Each row of numbers stands for one element and depends on some of the facts below. Use the named rows to name the rest.

There are 3 kinds of fact about the elements: ρ, σ, Λ.
(k759, ρ, k562); (k877, ρ, k440); (k959, ρ, k101); (k797, ρ, k442); (k140, ρ, k792)
(k368, ρ, k556); (k212, ρ, k804); (k258, ρ, k140); (k429, ρ, k538); (k222, ρ, k399)
(k717, ρ, k504); (k168, ρ, k725); (k440, ρ, k324); (k562, ρ, k475); (k805, ρ, k356)
(k7, ρ, k409); (k96, ρ, k570); (k941, ρ, k868); (k889, ρ, k24); (k792, ρ, k805)
(k324, ρ, k96); (k134, ρ, k221); (k725, ρ, k331); (k337, ρ, k25); (k808, ρ, k236)
(k723, ρ, k211); (k751, ρ, k208); (k384, ρ, k337); (k868, ρ, k652); (k662, ρ, k44)
(k538, ρ, k632); (k653, ρ, k17); (k475, ρ, k50); (k716, ρ, k723); (k591, ρ, k384)
(k914, ρ, k240); (k387, ρ, k889); (k811, ρ, k661); (k191, ρ, k591); (k954, ρ, k7)
(k410, ρ, k797); (k411, ρ, k773); (k101, ρ, k258); (k25, ρ, k429); (k570, ρ, k751)
(k948, ρ, k941); (k998, ρ, k954); (k122, ρ, k969); (k399, ρ, k275); (k308, ρ, k237)
(k804, ρ, k411); (k640, ρ, k410); (k17, ρ, k367); (k769, ρ, k912); (k825, ρ, k156)
(k419, ρ, k191); (k969, ρ, k407); (k201, ρ, k606); (k44, ρ, k794); (k449, ρ, k444)
(k208, ρ, k168); (k748, ρ, k387); (k632, ρ, k308); (k661, ρ, k914); (k650, ρ, k564)
(k444, ρ, k134); (k409, ρ, k748); (k912, ρ, k939); (k240, ρ, k674); (k236, ρ, k495)
(k836, ρ, k653); (k800, ρ, k537); (k537, ρ, k998); (k504, ρ, k808); (k564, ρ, k716)
(k658, ρ, k74); (k786, ρ, k601); (k773, ρ, k877); (k606, ρ, k222); (k237, ρ, k959)
(k601, ρ, k23); (k24, ρ, k825); (k356, ρ, k983); (k674, ρ, k419); (k794, ρ, k368)
(k495, ρ, k786); (k156, ρ, k811); (k368, σ, k257); (k368, σ, k883); (k158, σ, k843)
(k158, σ, k805); (k158, σ, k504); (k805, σ, k800); (k19, σ, k406); (k19, σ, k368)
(k19, σ, k341); (k916, σ, k122); (k144, σ, k790); (k96, σ, k843); (k550, σ, k321)
(k550, σ, k504); (k232, σ, k384); (k792, σ, k790); (k673, σ, k242); (k925, σ, k843)
(k925, σ, k321); (k384, σ, k406); (k662, σ, k146); (k198, σ, k673); (k475, σ, k257)
(k327, σ, k257); (k883, σ, k191); (k883, σ, k257); (k811, σ, k422); (k811, σ, k800)
(k811, σ, k290); (k191, σ, k843); (k191, σ, k257); (k954, σ, k843); (k954, σ, k800)
(k954, σ, k384); (k400, σ, k257); (k407, σ, k916); (k407, σ, k146); (k406, σ, k800)
(k406, σ, k504); (k367, σ, k257); (k367, σ, k646); (k367, σ, k628); (k122, σ, k257)
(k774, σ, k257); (k555, σ, k257); (k17, σ, k257); (k17, σ, k653); (k829, σ, k555)
(k829, σ, k843); (k829, σ, k954); (k290, σ, k542); (k290, σ, k829); (k201, σ, k327)
(k628, σ, k406); (k449, σ, k406); (k656, σ, k800); (k107, σ, k555); (k219, σ, k567)
(k274, σ, k327); (k444, σ, k257); (k444, σ, k790); (k912, σ, k925); (k912, σ, k122)
(k800, σ, k843); (k800, σ, k257); (k504, σ, k843); (k564, σ, k406); (k380, σ, k805)
(k146, σ, k384); (k371, σ, k380); (k674, σ, k504); (k646, σ, k257); (k331, Λ, b)
(k759, Λ, a); (k341, Λ, d); (k877, Λ, c); (k959, Λ, d); (k797, Λ, c)
(k881, Λ, a); (k140, Λ, c); (k368, Λ, a); (k50, Λ, a); (k212, Λ, b)
(k258, Λ, c); (k429, Λ, d); (k222, Λ, b); (k717, Λ, b); (k158, Λ, a)
(k168, Λ, a); (k440, Λ, a); (k562, Λ, d); (k805, Λ, d); (k19, Λ, c)
(k916, Λ, d); (k7, Λ, a); (k144, Λ, a); (k96, Λ, a); (k941, Λ, a)
(k889, Λ, d); (k422, Λ, d); (k550, Λ, c); (k232, Λ, d); (k792, Λ, b)
(k673, Λ, b); (k324, Λ, a); (k542, Λ, a); (k134, Λ, a); (k725, Λ, c)
(k257, Λ, b); (k337, Λ, a); (k925, Λ, a); (k808, Λ, a); (k275, Λ, c)
(k74, Λ, b); (k723, Λ, a); (k751, Λ, c); (k384, Λ, c); (k652, Λ, c)
(k242, Λ, a); (k868, Λ, c); (k662, Λ, a); (k538, Λ, a); (k653, Λ, b)
(k198, Λ, b); (k475, Λ, c); (k716, Λ, a); (k939, Λ, d); (k327, Λ, a)
(k591, Λ, d); (k914, Λ, a); (k387, Λ, a); (k883, Λ, a); (k790, Λ, a)
(k811, Λ, a); (k191, Λ, c); (k954, Λ, a); (k410, Λ, d); (k411, Λ, a)
(k101, Λ, b); (k400, Λ, d); (k25, Λ, b); (k570, Λ, b); (k948, Λ, a)
(k407, Λ, d); (k321, Λ, a); (k998, Λ, c); (k406, Λ, b); (k367, Λ, a)
(k122, Λ, c); (k774, Λ, d); (k399, Λ, b); (k567, Λ, a); (k308, Λ, c)
(k247, Λ, b); (k555, Λ, a); (k23, Λ, b); (k804, Λ, d); (k532, Λ, c)
(k640, Λ, c); (k17, Λ, a); (k829, Λ, c); (k769, Λ, d); (k290, Λ, c)
(k825, Λ, c); (k419, Λ, a); (k969, Λ, a); (k201, Λ, a); (k44, Λ, a)
(k628, Λ, b); (k449, Λ, a); (k208, Λ, b); (k211, Λ, d); (k656, Λ, c)
(k556, Λ, a); (k748, Λ, a); (k221, Λ, a); (k107, Λ, d); (k219, Λ, c)
(k274, Λ, b); (k632, Λ, a); (k661, Λ, b); (k650, Λ, c); (k444, Λ, d)
(k409, Λ, d); (k912, Λ, d); (k240, Λ, d); (k236, Λ, a); (k983, Λ, a)
(k836, Λ, d); (k800, Λ, d); (k537, Λ, a); (k504, Λ, d); (k654, Λ, d)
(k564, Λ, b); (k380, Λ, d); (k843, Λ, b); (k658, Λ, d); (k786, Λ, a)
(k773, Λ, c); (k606, Λ, d); (k237, Λ, c); (k601, Λ, c); (k24, Λ, a)
(k356, Λ, b); (k146, Λ, b); (k442, Λ, b); (k371, Λ, d); (k674, Λ, a)
(k794, Λ, a); (k495, Λ, d); (k646, Λ, b); (k156, Λ, d)

Some rows with their names:
[ -4  23   5 -44 -15  28   1  25 -29 -22 -14 -10  -9   9  15  36 -13 -32
  16   3   2  24  11   5  12  12]: k959
[-21 -18   4  13 -29  29 -12  -4  15  18   9  16 -30  -9   9  -5  30  11
  12  -8  -3 -14  -2  23   2 -16]: k914
[-17 -25  14  -2   0  -6 -21 -28   0 -44  28  10   0   9   1 -18 -13  14
 -17 -51  18  11  15 -22 -43   8]: k440
[ -3 -30   1  27   1  -5  -4   3  22  25   7  12 -12 -11  -1 -27  20  10
   4   1 -25 -26  -6  27  -3 -18]: k7
[ 14   3   2   9   9  -7   7   2   1  -1  -3   1   3   6  -9  -5   5  -3
  -5  -1 -10  -1  -4   1   8   6]: k797
[  2  23  -4 -31 -33  43  -3  23  -8  -6 -12  12 -14   2  22  24   0 -32
   5   1  14  19  -9   3  29  12]: k429
[  4   3   6   9  12  -8  -2 -16  -7  -5   0 -10   2  -2 -16   1  -7  21
  11  -2   0  -4  -2  -2  -8  -5]: k368
[ 18  -5   9   8  11 -12  -1  -1  -5 -13  -1   9   5 -14 -12 -10   2  11
   9  -7 -11  -7  -4   1   2  -4]: k759
[ 25   0   3   7  25 -13  12  -2 -15   1 -13 -12  10 -15 -29  -3 -15  20
  16   2 -18 -11  -8   3   4  -4]: k786
[  1   0 -19 -11   7  12  10  12  -8  13 -16 -19   8  13   0  -4 -31 -10
   0 -10 -10   4  -6  -2  -3  22]: k410
[-12  -3  -7   8  -1 -15 -13 -15  20 -21   2   8  12   2   7 -17  11   2
 -22 -11  31   3   5 -29  -7  17]: k212
[ 16   0   6   6   7  -1  -1  -4  -3 -10  -5   3   7 -18 -14  -8  -5  17
  11 -11  -6  -6  -9   5   2  -4]: k941
[-18 -33  -1  24  -5  18  -5   3  19  35  10   8 -19 -14   0 -24   2  17
  18 -15 -23 -28  -5  32  -9 -17]: k387
[-18   4 -16  -8   5   4   6   4  -9  12 -10 -27  -2  33  -3  -1  -6 -13
  -3   3  -1   3   2  -4  -6  13]: k769
[  7  -1   4  16  12  -6  -2  -7  -7  -9  -5  -5   1  -6 -17  -2   3  16
   9  -6   3  -8  -4   5  -3  -4]: k948
[  7  -4  12   2   5  -9  -4 -13  -3  -7  11   4   0 -13 -11  -2  -5  15
   8  -7  -3  -5  -1   3  -4 -12]: k555
[ -6   9  -5 -10   6  -4  13   8  21  14  -3 -10   9  23  14  20   1  -4
 -27  24   5  11  -5  -6   5   9]: k774
[ -6   1 -22  -6  -3  -8  -2   5 -10   9 -17 -17  -9  21  -1 -11  -1 -31
   4  -4  -2   3   1  -7   1  18]: k341
[ 19  -6  21   1  11 -10  11   3  10 -12  11  15  11 -15  -2  13 -11  28
  -3  10 -10  -4  -6   6  -1 -12]: k367
[  2   5   8  -3  -5 -10  15 -10   2  12   9   5   2  10   6  14 -16  14
 -10  15   0   3  -4  -4  -2  -9]: k656

Which element is each row?
No name comes twice in this set of rows, the named rows included.
[-19  -9  17  -6 -39  26  -2  -9  12  25  20  28 -22 -14  22  14  -1  28
  10   6   8  -6  -4  20  -2 -26] | k674
[ 21  -6 -11  -4  -8  -7  -8 -12 -25   4   3   7 -11 -25 -16 -31 -19 -11
  32 -24  -1 -14  -8 -10   6  -8] | k542
[-28 -14 -10 -10 -29  32  -8  22  15  30   2   4 -29  13  31  -3  18 -28
  -3   0  -6   1  -2  20  12   3] | k240
[ -8 -23  15  10 -23  -1  -5  -3  27  34  27  37 -28 -18  24  -4  24  12
   2  13  -7 -17  -3  21   5 -32] | k811
[ 10   3  -2 -25  37   1  -3  20  24   8  22 -12  13  16  15  27  -8 -23
 -28  20 -11   4  -5  -1  -5  -7] | k444
[  7  15 -22  -3  10 -19  20  -4 -10  31 -23 -25   8  22 -10   4 -20 -10
  -6  25  -6   1  -7  -9   9  10] | k504
[ -7  12   5 -22 -31  21 -16  24  -1 -16  -3  24 -12 -24  23  18  19 -20
  23   8  18  10   8   9  26  -2] | k25
[-14 -13 -10  25   1  11   1 -15   6  30  -5 -10  -9   2 -16 -15   6  25
  14  -7  -7 -20  -5  19  -9  -6] | k537
[ 11   1 -25 -10  -8 -17  -4   1 -20  17  -9   2  -8   5   6 -26  -4 -47
   5  -1   0   0  -6 -19  18  12] | k422
[-16  -1   0 -25 -32  34 -12  30   1   9  -3  16 -25   5  31  11  15 -36
   4   2  -2  12   4  13  18   5] | k591
[-10 -18 -10 -16   3   3  -2   2   4 -17   9  -2   8  23  20 -17 -28 -19
 -27 -30   2  15   4 -19 -25  26] | k804
[-20   1   3  10 -36  43 -13  -7   5   6   8  14 -28  -7   7   8  30  11
  19  -6  10  -7  -5  24   7 -10] | k419
[  0   9   9 -16 -45  36  -3   8  -4   3   2  32 -23  -8  23  18  -1  -7
  14   0   8   4 -11   9  23  -2] | k384

The same elements again, as new rows of numbers:
Named rows:
[ 21  -3  23  24  10 -12  15   0  21   9   4   1   3   5  -1  41 -15  -6
   7  -3  12  -6   3 -16   1   0  18  -3]: k537
[-24  11   1   8  -5  -3   1   0 -12 -11   5  -3 -12  11  12   5  -4   1
  -7   8   4  -5   3   8  -4  -2   8  -2]: k939
[ -5  -8  12 -11   7   5  -5  -9   6  -2   4  18  20 -11  -5   5  -3  -3
  -6  -3   2   3 -15   5   3  -4   3  15]: k144
[-11   4  -4 -21  -3  15  20  -1 -21  -8 -15  16  -9  -8  12   4  -1  -1
  18  16 -15 -18 -14   4 -15  -9   5  18]: k774
[ 19  16  -5  -5 -29  13  18 -34 -18  26  45 -12   3  12   2 -16  12   6
  -9 -25 -35   4   3   5  -7  43 -27 -23]: k570
[ -3   0  16   4   0   1  -5  -2   7   2   8  -3   0   5 -11  10  -1  -4
 -13   2  12   2  -8   7   9   2   0   5]: k242
[  6  11  11   9  -5  -1   2   7   2 -24   6  -1  -5  -2   9  -3 -10   5
  -9  -1   6  -9  12  19   1   6 -15  -4]: k653
[ 12   9   5 -12 -25   9  14 -45 -12  45  42 -17   7  22 -14  -1  20   0
 -17 -19 -25   9 -17   0   1  37 -13  -9]: k324
[-11  -9   4  -4  -6 -23 -25  15   0   2   8 -18  -9  -5 -35 -27  16 -15
   1  14  13   5 -10  16  13 -14  -7   6]: k983
[-18   9 -22  15  32  69 -27  18 -20   1 -29  22 -33  41  11  -1 -17   9
 -21   3  -3  28  -9  -5  15   8   2 -19]: k495
[  3   9 -13 -15 -30  11  21 -37  -9  32  25 -29   5   9   2  -5  31  15
 -21 -20 -28   6   3 -12  -4  44 -10 -17]: k877
[ -5  -4 -13 -18   0  -1  -3  -8   5  -8 -20  -3  19 -10  14  -3   2  12
  -7 -11   1   3  11 -11  -5  -3   1  12]: k550
[ -3   4  19   1  -3  -5  -5  -3   7  -6   5  -5  -1   9  -7  11  -2  -2
 -17   5  16  -3  -6  12   9   0   0   9]: k50
[-10   5  -3 -21  -3  16  20  -1 -22  -8 -16  16  -9  -8  11   4   0  -2
  17  16 -14 -19 -14   4 -15  -8   5  17]: k400
[-28  13   4   7  -8  -9   3   0 -10 -17   5  -3 -10   8  16   8  -6   2
  -9  11  10  -9   5  13  -6  -4   8   3]: k211
[ -5   0 -23   6  26  64 -23  20  -1  -3 -42   6 -22  25   4  -1   0  20
 -33  -4   2  29   2 -15  24  19  -6 -16]: k601
[ 10   9   5  10  -4   2   0   8   0 -16   9  -1  -5  -1   6  -5  -8   3
  -6  -4   1  -4  12  13   1   8 -15  -8]: k247
[ 31  -7  20  32  18 -15  21   4  27  21   4   3   1   3  -1  49 -17 -11
  20  -5  10  -5   6 -26  -1  -2  26 -10]: k748
[ 18  22   2  -2   0  -2  -6   0  -4 -10  -3 -20  -5   9  14 -13 -22  -3
   5 -18  19   7  22   7 -14   1 -21   7]: k843
[-20 -13 -19  -6 -10 -23 -21  28  -2  -6  -7 -35 -10 -22 -27 -42  33  -4
   4  14   6   5  11   5  11 -10  -7  -4]: k140

Which element is each row?
No name comes twice in this set of rows, the named rows included.
[  7   2   4  37  14 -14  29   7   8  11   4   5  -8   5  22  43 -20  -6
  27   0   1 -10  15 -28 -15  -5  33 -19] | k409
[ 35  -7   8   5  23 -17  11 -19  26  16  -9  17  27   2  19  30 -25  -4
  28 -15  21   3   1 -28 -22 -18  16  10] | k954
[-25  -2  -7  -2   4   4   1  -9  -9  -8   4  22  11  -7  20  -2  -1   3
   5   6  -2   0  -8   3 -14  -7  10   3] | k371
[ 16  -4   3  24   7 -11  28   6  25   2 -11  -9   2  -8  16  40  -3   7
   5  -5   8  -8  25 -29  -4   7  21 -13] | k998
[  2   5   7 -25  10   0 -13 -16   0   5  -8  -4  20   2   1  -2 -20 -11
   3 -20  16  13  -3  -2  -9 -13  -2  32] | k925
[ 11  -2  15 -31   2  18  16  -3  -5  -1 -17  13   2 -13 -11  10   0  -6
  11  11  -5 -14 -24   6  -2  -6  -3  30] | k555
[ -2  -2   0  -6   3   3  -7   4   0 -21   6  22  29 -20   9 -10 -23  -1
  -5 -25 -24   0  11   8   5  -3  -3   7] | k146
[ -3 -18  -6   4   3 -25 -28  27  -1  18   7 -21 -12 -10 -47 -35  21 -23
  22  14   4  12  -9   3  14 -17  -2  -5] | k632
[ 22  12  10  -8  -9  16  22  14 -11 -18 -10  -1 -22  -9  -1  -1  -3   0
   9  12  -7 -22   1  15  -3   8 -21   4] | k257
[ 28  -5  22  30  16 -14  22   2  25  15   4   4   3   3   1  47 -18  -8
  15  -4  12  -5   5 -23  -2  -2  23  -8] | k7
[ 27 -16 -26 -20  15  -3  10  21   0  24 -39 -19  -4 -26 -12 -16  10 -13
  55  -3  -8   4  11 -37 -15 -16   5   8] | k191
[ -7 -12 -20  25  11 -17  -7  27  -9  23   6 -10 -20  -4 -14 -15   8 -19
  39  10 -10   7   7 -18  -4 -16  20 -24] | k591
[  1 -19  -6   7   4 -25 -26  26   1  22   7 -19 -11  -9 -47 -33  20 -23
  23  13   4  12  -8   0  14 -17  -1  -6] | k538
[ 14   0  -5  -8 -12 -22  -6  -4   5 -32  -7  28  18   4  16 -10 -18  16
 -12  -4 -21 -20   6  18   4 -14 -12   8] | k564
[  2 -11 -17 -12   0   0   1 -15  14  -9 -16  11  17  -9  21  -6  20  26
  -5   9  16   1  -2  -7 -13  -3  -7   0] | k656

